Below is a small trained network, with its code and all its weights. Each question gives an input and a class and asks what happens when units are switched off, that is, made to give their printed mean instead of their output.

import numpy as np


def w(rows, s, z=0):
    codes = np.array(rows[::2]) - 128.0
    scale = np.full(codes.shape[1], s)
    scale[-1] = z or s
    return codes * scale


def f(y):
    return np.maximum(y, 0)


def log_softmax(a):
    a = a - a.max(-1, keepdims=True)
    return a - np.log(np.exp(a).sum(-1, keepdims=True))


def net(x, mask):
    res = np.array(x, float).reshape(1, 4) / 4 @ E
    y = f(res @ A[0][:, :-1].T + A[0][:, -1])
    res = res + np.where(mask, y, B[0][:, -1]) @ B[0][:, :-1]
    return log_softmax(res[-1] @ U[:, :-1].T + U[:, -1])


A, B = {}, {}
E = w([
[139,103,118,83,145,136,150],'x0',
[123,99,161,202,222,149,76],'x1',
[170,23,147,100,104,69,76],'x2',
[252,125,71,129,141,130,139],'x3',
],0.014)
A[0] = w([
[138,69,90,151,76,62,65,152],'N1',
[134,99,130,91,110,80,77,97],'N2',
[84,182,82,148,107,148,141,131],'N3',
[121,147,77,51,84,108,154,253],'N4',
[105,183,75,111,140,184,131,136],'N5',
[86,142,253,149,134,126,133,163],'N6',
[210,143,87,160,132,132,126,87],'N7',
],0.013,0.004)
B[0] = w([
[177,158,117,87,189,81,104,228],'N1',
[100,181,28,122,202,126,108,197],'N2',
[107,99,85,99,196,86,154,207],'N3',
[117,150,177,246,159,107,197,223],'N4',
[98,159,52,137,151,43,115,210],'N5',
[112,43,130,113,183,62,169,249],'N6',
[79,66,160,42,59,1,166,206],'N7',
],0.0088,0.013)
U = w([
[121,82,137,69,124,75,176,85],'0',
[157,181,48,104,198,112,117,50],'1',
[175,118,137,175,168,94,158,200],'2',
[157,134,138,96,171,105,167,255],'3',
[147,143,121,173,123,116,111,186],'4',
[154,127,177,105,78,251,121,19],'5',
[196,135,142,155,65,186,121,6],'6',
[146,144,170,88,15,185,125,5],'7',
],0.011,0.004)

Each question gives the input, the list of numbers given to net, and the class t.
The units are the neurons (one row each of A and B). Each row of codes is followed by its name. A weight is (code - 128) times the scale printed after its matrix; where a second scale follows, it is the last column's (A, B and U).
mask holds one flag per neuron, in row order. A switched-off neuron (its flag False) gives its mean, the last column of its row in B, instead of its output. The means were averaged over made-up inputs and are rounded, as every weight is.
A unit's drop is (log p(t) with every unit on - log p(t) with that unit switched off) / (log p(t) with every unit on - log p(t) with every unit switched off).
The circuit of an input: a set's keep is (log p(t) with only the set's units on - log p(t) with every unit switched off) / (log p(t) with every unit on - log p(t) with every unit switched off). Starting from all 7 units, units are removed one at a time, each time the one whose removal leaves the highest keep (on an exact tie, the one counted first), for as long as the keep stays at least 0.8.
circuit, biggest first: the units of the circuit, biggest drop first
k most important neurons: the k neurons with the biggest drops, biggest first
drop of u: that unit's drop, to one decimal
input [-2,3,1,2], class 4: circuit, biggest first : N6, N3
input [3,-4,-6,7], class 0: circuit, biggest first : N7
input [-5,-5,-6,6], class 0: 4 most important neurons : N7, N2, N1, N3
input [4,-6,-5,-3], class 2: 2 most important neurons : N4, N2
input [0,3,4,-3], class 1: circuit, biggest first : N7, N2
input [-5,-8,-5,6], class 2: 2 most important neurons : N4, N6
input [2,-5,6,-4], class 1: circuit, biggest first : N2, N7
input [-6,5,8,-3], class 1: circuit, biggest first : N2, N1
input [1,-2,0,-2], class 4: circuit, biggest first : N7, N6, N1
input [2,-2,6,3], class 1: 2 most important neurons : N2, N1
input [1,-8,-7,-4], class 2: 3 most important neurons : N4, N2, N1
input [5,-8,-7,1], class 2: 3 most important neurons : N4, N2, N1
input [8,3,8,-6], class 1: 2 most important neurons : N2, N7
input [-4,-8,-2,-2], class 2: circuit, biggest first : N4
input [3,-7,3,-6], class 2: circuit, biggest first : N4, N7
input [-5,-3,8,7], class 1: 3 most important neurons : N2, N1, N6
input [-3,7,2,7], class 0: 2 most important neurons : N7, N4
input [-5,2,-7,-8], class 0: 2 most important neurons : N6, N2
input [-4,7,-5,-8], class 0: 2 most important neurons : N6, N4
input [-2,7,-3,-8], class 0: circuit, biggest first : N6
input [6,2,-6,7], class 0: 3 most important neurons : N7, N2, N1
input [8,-8,-3,5], class 2: 2 most important neurons : N4, N6
input [7,-8,-3,-2], class 2: drop of N4 : 0.8
input [3,1,-3,5], class 0: drop of N7 : 0.8
input [-6,-8,-1,-7], class 2: drop of N4 : 1.0
input [5,-7,-7,8], class 0: drop of N7 : 1.7
